Below is a small trained network, with its code and all its weights. Each question gives an input and a class and asks what happens when units are switched off, that is, made to give their printed mean instead of their output.

import numpy as np


def w(rows, s, z=0):
    codes = np.array(rows[::2]) - 128.0
    scale = np.full(codes.shape[1], s)
    scale[-1] = z or s
    return codes * scale


def f(y):
    return np.maximum(y, 0)


def log_softmax(a):
    a = a - a.max(-1, keepdims=True)
    return a - np.log(np.exp(a).sum(-1, keepdims=True))


def net(x, mask):
    res = np.array(x, float).reshape(1, 3) / 4 @ E
    y = f(res @ A[0][:, :-1].T + A[0][:, -1])
    res = res + np.where(mask, y, B[0][:, -1]) @ B[0][:, :-1]
    return log_softmax(res[-1] @ U[:, :-1].T + U[:, -1])


A, B = {}, {}
E = w([
[254,157,133,71],'x0',
[99,71,183,45],'x1',
[148,121,192,198],'x2',
],0.014)
A[0] = w([
[42,133,74,125,77],'neuron 0',
[137,163,250,182,4],'neuron 1',
[141,118,174,159,25],'neuron 2',
[168,213,187,102,76],'neuron 3',
[136,58,222,41,177],'neuron 4',
[135,105,117,133,75],'neuron 5',
[217,184,163,117,94],'neuron 6',
[85,139,48,84,120],'neuron 7',
[181,154,87,53,166],'neuron 8',
[173,225,8,237,119],'neuron 9',
],0.012,0.0027)
B[0] = w([
[145,191,201,177,188],'neuron 0',
[184,249,130,90,179],'neuron 1',
[212,216,189,93,149],'neuron 2',
[99,131,152,181,175],'neuron 3',
[36,138,83,99,210],'neuron 4',
[127,100,142,135,128],'neuron 5',
[63,118,131,155,202],'neuron 6',
[208,210,161,125,176],'neuron 7',
[126,209,131,202,193],'neuron 8',
[49,104,109,51,251],'neuron 9',
],0.011,0.016)
U = w([
[59,139,91,3,112],'0',
[200,249,116,83,140],'1',
[97,189,130,228,131],'2',
[125,144,95,118,254],'3',
[249,72,36,204,44],'4',
[181,65,157,56,72],'5',
[176,118,70,143,37],'6',
],0.011,0.0084)

Each question gives the input, the list of numbers given to net, and the class t.
The units are the neurons (one row each of A and B). Each row of codes is followed by its name. A weight is (code - 128) times the scale printed after its matrix; where a second scale follows, it is the last column's (A, B and U).
mask holds one flag per neuron, in row order. A switched-off neuron (its flag False) gives its mean, the last column of its row in B, instead of its output. The means were averaged over made-up inputs and are rounded, as every weight is.
A unit's drop is (log p(t) with every unit on - log p(t) with that unit switched off) / (log p(t) with every unit on - log p(t) with every unit switched off).
The circuit of an input: a set's keep is (log p(t) with only the set's units on - log p(t) with every unit switched off) / (log p(t) with every unit on - log p(t) with every unit switched off). Starting from all 10 units, units are removed one at a time, each time the one whose removal leaves the highest keep (on an exact tie, the one counted first), for as long as the keep stays at least 0.8.
circuit, biggest first: the units of the circuit, biggest drop first
most important unit: the unit with the biggest drop
top k neurons: the k neurons with the biggest drops, biggest first
drop of u: that unit's drop, to one decimal
input [7,2,4], class 2: most important unit : neuron 6
input [-2,0,1], class 3: top 2 neurons : (neuron 8; neuron 9)
input [-8,0,-7], class 2: top 2 neurons : (neuron 1; neuron 0)
input [8,0,7], class 2: top 3 neurons : (neuron 6; neuron 3; neuron 7)
input [-5,-4,-7], class 1: top 2 neurons : (neuron 7; neuron 0)
input [7,4,-1], class 2: top 2 neurons : (neuron 8; neuron 9)
input [-7,5,1], class 2: top 2 neurons : (neuron 9; neuron 0)
input [0,1,-2], class 3: top 2 neurons : (neuron 9; neuron 1)
input [2,6,-8], class 1: top 3 neurons : (neuron 7; neuron 9; neuron 8)
input [-5,4,7], class 1: top 2 neurons : (neuron 1; neuron 9)
input [-6,0,-4], class 2: top 2 neurons : (neuron 1; neuron 0)
input [-7,5,8], class 1: circuit, biggest first : (neuron 1; neuron 2)
input [2,-2,8], class 1: drop of neuron 1 : 0.7
input [-8,7,-7], class 2: circuit, biggest first : (neuron 0)
input [-3,-6,-3], class 0: drop of neuron 9 : 1.3
input [7,4,-3], class 2: drop of neuron 9 : 0.2
